Below is a small trained network, with its code and all its weights. Each question gives an input and a target symbol and asks what happens when units are switched off, that is, made to give their printed mean instead of their output.

import numpy as np


def w(rows, s, z=0):
    codes = np.array(rows[::2]) - 128.0
    scale = np.full(codes.shape[1], s)
    scale[-1] = z or s
    return codes * scale


def norm(h):
    return h / np.sqrt((h * h).mean(-1, keepdims=True) + 1e-5)


def f(y):
    return np.maximum(y, 0)


def softmax(a):
    e = np.exp(a - a.max(-1, keepdims=True))
    return e / e.sum(-1, keepdims=True)


def log_softmax(a):
    a = a - a.max(-1, keepdims=True)
    return a - np.log(np.exp(a).sum(-1, keepdims=True))


def net(x, mask):
    ids = ['δηθξπτψ'.index(c) for c in x.split()]
    T = len(ids)
    res = E[ids] + P[:T]
    u = 0
    for l in range(2):
        q, k, v = (norm(res) @ M[l].T for M in (Q, K, V))
        z = softmax(np.where(np.tri(T) > 0, q @ k.T / 4**0.5, -1e9)) @ v
        res = res + np.where(mask[u], z, O[l][:, -1]) @ O[l][:, :-1]
        u += 1
        y = f(norm(res) @ A[l][:, :-1].T + A[l][:, -1])
        res = res + np.where(mask[u : u + 12], y, B[l][:, -1]) @ B[l][:, :-1]
        u += 12
    return log_softmax(norm(res)[-1] @ U[:, :-1].T + U[:, -1])


Q, K, V, O, A, B = {}, {}, {}, {}, {}, {}
E = w([
[139,102,119,87],'δ',
[141,160,130,195],'η',
[131,95,37,167],'θ',
[3,141,117,136],'ξ',
[121,215,120,141],'π',
[190,182,199,149],'τ',
[132,94,37,168],'ψ',
],0.025)
P = w([
[192,122,202,203],'0',
[172,110,201,196],'1',
[164,102,140,165],'2',
[158,107,113,146],'3',
[148,117,95,130],'4',
[146,125,79,120],'5',
[137,133,67,112],'6',
[131,133,52,104],'7',
[126,137,37,98],'8',
[115,143,19,90],'9',
[108,140,10,87],'10',
[115,159,2,93],'11',
[120,158,2,109],'12',
],0.0075)
Q[0] = w([
[184,130,63,112],'L0H0',
[171,151,1,102],'L0H0',
[109,120,18,191],'L0H0',
[5,53,128,25],'L0H0',
],0.0088)
K[0] = w([
[2,161,59,125],'L0H0',
[136,155,95,74],'L0H0',
[60,67,98,116],'L0H0',
[244,175,76,141],'L0H0',
],0.0096)
V[0] = w([
[213,134,212,115],'L0H0',
[222,41,78,198],'L0H0',
[110,147,199,236],'L0H0',
[2,76,162,178],'L0H0',
],0.0053)
O[0] = w([
[48,166,147,123,85],'L0H0',
[86,130,240,72,228],'L0H0',
[224,130,236,180,5],'L0H0',
[179,240,3,148,16],'L0H0',
],0.0077,0.0015)
A[0] = w([
[158,225,219,75,93],'L0N0',
[221,191,152,147,55],'L0N1',
[163,41,118,187,161],'L0N2',
[242,147,63,123,2],'L0N3',
[183,125,129,108,95],'L0N4',
[233,124,198,107,108],'L0N5',
[112,78,105,114,125],'L0N6',
[212,138,128,159,15],'L0N7',
[160,148,244,191,44],'L0N8',
[254,183,103,83,117],'L0N9',
[230,98,90,187,88],'L0N10',
[155,184,122,216,95],'L0N11',
],0.0096,0.0065)
B[0] = w([
[200,190,161,105,232],'L0N0',
[158,109,62,110,205],'L0N1',
[138,163,1,166,227],'L0N2',
[56,135,95,56,173],'L0N3',
[92,98,156,67,145],'L0N4',
[195,123,137,103,214],'L0N5',
[165,196,151,138,242],'L0N6',
[67,108,148,46,144],'L0N7',
[212,129,85,162,208],'L0N8',
[107,76,165,107,239],'L0N9',
[158,148,106,55,206],'L0N10',
[93,58,47,139,251],'L0N11',
],0.0073,0.0033)
Q[1] = w([
[167,56,99,88],'L1H0',
[135,57,233,167],'L1H0',
[202,41,253,254],'L1H0',
[107,112,191,32],'L1H0',
],0.0076)
K[1] = w([
[63,166,94,152],'L1H0',
[194,160,254,212],'L1H0',
[227,106,222,203],'L1H0',
[114,235,72,127],'L1H0',
],0.0088)
V[1] = w([
[207,136,142,40],'L1H0',
[140,131,134,175],'L1H0',
[73,84,156,114],'L1H0',
[98,248,137,88],'L1H0',
],0.015)
O[1] = w([
[89,82,167,54,254],'L1H0',
[97,156,118,156,69],'L1H0',
[173,113,101,146,69],'L1H0',
[128,249,142,106,129],'L1H0',
],0.017,0.0045)
A[1] = w([
[6,118,144,119,5],'L1N0',
[79,34,92,189,199],'L1N1',
[91,80,136,154,106],'L1N2',
[117,172,48,141,164],'L1N3',
[156,113,171,110,102],'L1N4',
[88,57,119,204,2],'L1N5',
[163,127,173,113,159],'L1N6',
[37,165,80,152,176],'L1N7',
[159,73,156,120,135],'L1N8',
[118,190,117,113,174],'L1N9',
[165,94,131,69,54],'L1N10',
[160,132,157,83,171],'L1N11',
],0.015,0.005)
B[1] = w([
[254,104,130,146,195],'L1N0',
[47,177,217,143,254],'L1N1',
[81,187,154,95,169],'L1N2',
[212,134,83,110,249],'L1N3',
[94,197,69,114,175],'L1N4',
[66,23,213,101,159],'L1N5',
[46,101,29,49,191],'L1N6',
[202,107,14,83,233],'L1N7',
[221,159,80,181,201],'L1N8',
[19,88,71,133,221],'L1N9',
[218,112,86,182,227],'L1N10',
[111,148,74,195,246],'L1N11',
],0.0088,0.0063)
U = w([
[200,4,157,3,147],'δ',
[117,132,189,169,255],'η',
[59,11,59,184,39],'θ',
[170,196,95,225,96],'ξ',
[2,235,105,77,138],'π',
[201,191,232,22,173],'τ',
[58,9,63,189,36],'ψ',
],0.0098,0.0099)

Each question gives the input, a string of symbols that net reads in full, and the target symbol t.
The units are the heads (4 rows each of Q, K, V and O) and the neurons (one row each of A and B). Each row of codes is followed by its name. A weight is (code - 128) times the scale printed after its matrix; where a second scale follows, it is the last column's (O, A, B and U).
mask holds one flag per unit, layer by layer, with each layer's heads first. A switched-off unit (its flag False) gives its mean, the last column of its rows in O or B, instead of its output. The means were averaged over made-up inputs and are rounded, as every weight is.
A unit's drop is (log p(t) with every unit on - log p(t) with that unit switched off) / (log p(t) with every unit on - log p(t) with every unit switched off).
The circuit of an input: a set's keep is (log p(t) with only the set's units on - log p(t) with every unit switched off) / (log p(t) with every unit on - log p(t) with every unit switched off). Starting from the 12 units with the biggest drops (on a tie, the unit counted first), units are removed one at a time, each time the one whose removal leaves the highest keep (on an exact tie, the one counted first), for as long as the keep stays at least 0.8.
circuit, biggest first: the units of the circuit, biggest drop first
top k neurons: the k neurons with the biggest drops, biggest first
top k neurons in layer l: the k neurons of layer l with the biggest drops, biggest first
drop of u: that unit's drop, to one decimal
input τ θ τ ξ δ π δ δ δ δ δ η θ, target δ: circuit, biggest first	[L1H0, L1N11]
input δ η ξ δ δ δ δ ψ, target δ: circuit, biggest first	[L1H0, L1N11, L0H0]
input ξ π π δ δ ψ δ δ τ, target δ: top 2 neurons in layer 0	[L0N1, L0N10]
input π δ δ ξ δ δ η, target δ: circuit, biggest first	[L1H0]
input δ π π θ τ π η δ δ δ π η, target δ: top 3 neurons in layer 1	[L1N0, L1N11, L1N9]
input θ π ξ τ δ π τ δ, target π: top 3 neurons in layer 0	[L0N11, L0N3, L0N6]
input ξ δ δ π π, target δ: top 2 neurons	[L0N0, L1N1]
input ξ δ δ τ δ η ξ, target δ: circuit, biggest first	[L1N0, L1N11]
input π δ δ δ η η δ, target η: top 2 neurons	[L1N1, L0N8]
input δ ψ δ, target ψ: top 2 neurons in layer 1	[L1N3, L1N8]
input ξ π δ δ π π δ δ δ τ, target δ: top 2 neurons	[L0N1, L1N1]
input δ θ δ, target θ: top 2 neurons in layer 1	[L1N3, L1N8]
input η ψ ξ, target η: top 2 neurons	[L1N1, L1N0]
input θ δ η δ, target η: top neuron in layer 1	[L1N1]
input δ θ π δ ξ ψ π δ δ ψ δ ξ ξ, target δ: top 3 neurons	[L1N7, L1N0, L1N11]
input ξ η ψ, target ξ: drop of L1N6	0.1
input π η π η η δ ψ δ, target ψ: drop of L0N2	0.2
input δ π δ δ π, target δ: drop of L1H0	0.7
